Below are the code and all the weights of a small trained network. Each question names an input and a class and asks about switching units off, where a switched-off unit gives its printed mean instead of its output.

import numpy as np


def w(rows, s, z=0):
    codes = np.array(rows[::2]) - 128.0
    scale = np.full(codes.shape[1], s)
    scale[-1] = z or s
    return codes * scale


def f(y):
    return y / 2 * (1 + np.tanh(0.7978845608 * (y + 0.044715 * y**3)))


def log_softmax(a):
    a = a - a.max(-1, keepdims=True)
    return a - np.log(np.exp(a).sum(-1, keepdims=True))


def net(x, mask):
    res = np.array(x, float).reshape(1, 8) / 4 @ E
    y = f(res @ A[0][:, :-1].T + A[0][:, -1])
    res = res + np.where(mask, y, B[0][:, -1]) @ B[0][:, :-1]
    return log_softmax(res[-1] @ U[:, :-1].T + U[:, -1])


A, B = {}, {}
E = w([
[112,140,133,130,133],'x0',
[151,122,124,118,119],'x1',
[158,67,169,186,205],'x2',
[118,139,135,126,136],'x3',
[57,95,72,212,118],'x4',
[141,120,122,124,118],'x5',
[177,254,76,183,160],'x6',
[133,166,201,162,34],'x7',
],0.0083)
A[0] = w([
[88,136,101,84,207,28],'neuron 0',
[109,91,153,96,100,32],'neuron 1',
[95,208,77,152,158,83],'neuron 2',
[136,142,194,183,86,203],'neuron 3',
[110,82,124,83,108,59],'neuron 4',
[153,164,99,147,130,39],'neuron 5',
[184,174,122,116,134,102],'neuron 6',
[146,109,82,108,163,2],'neuron 7',
[91,172,66,59,71,100],'neuron 8',
[171,141,78,145,133,73],'neuron 9',
[11,104,160,48,159,173],'neuron 10',
[126,102,84,82,147,15],'neuron 11',
[171,161,201,31,173,184],'neuron 12',
[169,174,131,151,197,78],'neuron 13',
[160,184,109,174,100,63],'neuron 14',
[117,102,67,95,195,38],'neuron 15',
],0.012,0.0038)
B[0] = w([
[125,178,105,47,96,160],'neuron 0',
[99,118,176,123,124,154],'neuron 1',
[128,83,163,160,90,210],'neuron 2',
[140,179,42,2,154,224],'neuron 3',
[117,107,186,157,97,159],'neuron 4',
[131,116,162,120,90,154],'neuron 5',
[99,143,145,175,95,184],'neuron 6',
[120,152,133,52,109,137],'neuron 7',
[210,32,121,118,207,216],'neuron 8',
[87,141,190,118,93,153],'neuron 9',
[152,172,158,182,146,222],'neuron 10',
[106,183,176,101,59,142],'neuron 11',
[109,129,52,203,94,255],'neuron 12',
[180,123,170,141,136,187],'neuron 13',
[127,155,178,121,139,197],'neuron 14',
[72,171,114,75,134,173],'neuron 15',
],0.0098,0.0076)
U = w([
[85,182,121,28,77,89],'0',
[119,128,111,170,119,255],'1',
[111,126,249,172,59,15],'2',
[133,116,105,151,124,213],'3',
[191,81,98,146,203,87],'4',
[127,125,83,159,119,136],'5',
[80,128,40,221,66,72],'6',
],0.011,0.0052)

Each question gives the input, the list of numbers given to net, and the class t.
The units are the neurons (one row each of A and B). Each row of codes is followed by its name. A weight is (code - 128) times the scale printed after its matrix; where a second scale follows, it is the last column's (A, B and U).
mask holds one flag per neuron, in row order. A switched-off neuron (its flag False) gives its mean, the last column of its row in B, instead of its output. The means were averaged over made-up inputs and are rounded, as every weight is.
A unit's drop is (log p(t) with every unit on - log p(t) with that unit switched off) / (log p(t) with every unit on - log p(t) with every unit switched off).
The circuit of an input: a set's keep is (log p(t) with only the set's units on - log p(t) with every unit switched off) / (log p(t) with every unit on - log p(t) with every unit switched off). Starting from the 12 units with the biggest drops (on a tie, the unit counted first), units are removed one at a time, each time the one whose removal leaves the highest keep (on an exact tie, the one counted first), for as long as the keep stays at least 0.8.
units of the circuit, in order: the units of the circuit, biggest drop first
top k neurons: the k neurons with the biggest drops, biggest first
drop when u is switched off: that unit's drop, to one decimal
input [-8,8,8,-8,-5,4,-3,-2], class 1: units of the circuit, in order : (neuron 8; neuron 12)
input [-1,8,7,6,-3,8,3,-5], class 1: units of the circuit, in order : (neuron 8; neuron 3)
input [-3,-7,-8,-1,-5,2,-6,1], class 4: units of the circuit, in order : (neuron 8)
input [-2,0,-6,1,-2,7,7,6], class 2: units of the circuit, in order : (neuron 14; neuron 2)
input [1,-1,-8,3,-8,8,7,3], class 3: units of the circuit, in order : (neuron 8; neuron 12)
input [3,-6,8,7,8,-8,5,7], class 3: units of the circuit, in order : (neuron 3; neuron 12)
input [7,8,5,-2,-7,4,-8,-7], class 1: top 3 neurons : (neuron 12; neuron 10; neuron 3)
input [1,-5,-2,6,-1,-4,8,-6], class 2: top 2 neurons : (neuron 2; neuron 3)
input [2,5,6,-2,-5,5,0,-8], class 0: units of the circuit, in order : (neuron 15; neuron 0)
input [0,-2,0,-4,-4,-6,-4,-8], class 0: top 2 neurons : (neuron 0; neuron 15)
input [8,-1,-8,6,8,8,5,4], class 3: top 2 neurons : (neuron 8; neuron 12)
input [-2,7,2,-3,-8,4,6,-2], class 6: top 3 neurons : (neuron 12; neuron 6; neuron 8)
input [8,1,-2,3,6,-4,-1,6], class 0: top 2 neurons : (neuron 3; neuron 12)
input [-2,4,-4,8,7,-1,-8,-8], class 0: top 3 neurons : (neuron 15; neuron 0; neuron 11)
input [0,-6,4,-7,-8,7,0,6], class 6: units of the circuit, in order : (neuron 12)
input [0,-2,-3,-3,3,-2,-7,1], class 2: top 2 neurons : (neuron 4; neuron 12)
input [5,3,3,-3,-4,7,5,7], class 0: top 2 neurons : (neuron 3; neuron 8)
input [-2,-3,0,-4,-8,2,-2,-7], class 6: top 2 neurons : (neuron 12; neuron 3)
input [-5,-3,-8,-5,1,-6,2,-8], class 0: top 3 neurons : (neuron 0; neuron 15; neuron 11)
input [4,0,-8,7,-1,8,-2,6], class 3: units of the circuit, in order : (neuron 8)
input [8,3,5,-6,-5,-5,-1,3], class 5: drop when neuron 13 is switched off : 0.0
input [0,6,-1,7,4,4,7,-8], class 0: drop when neuron 15 is switched off : 0.2
input [-2,-2,4,4,0,6,-8,0], class 2: drop when neuron 4 is switched off : 0.2
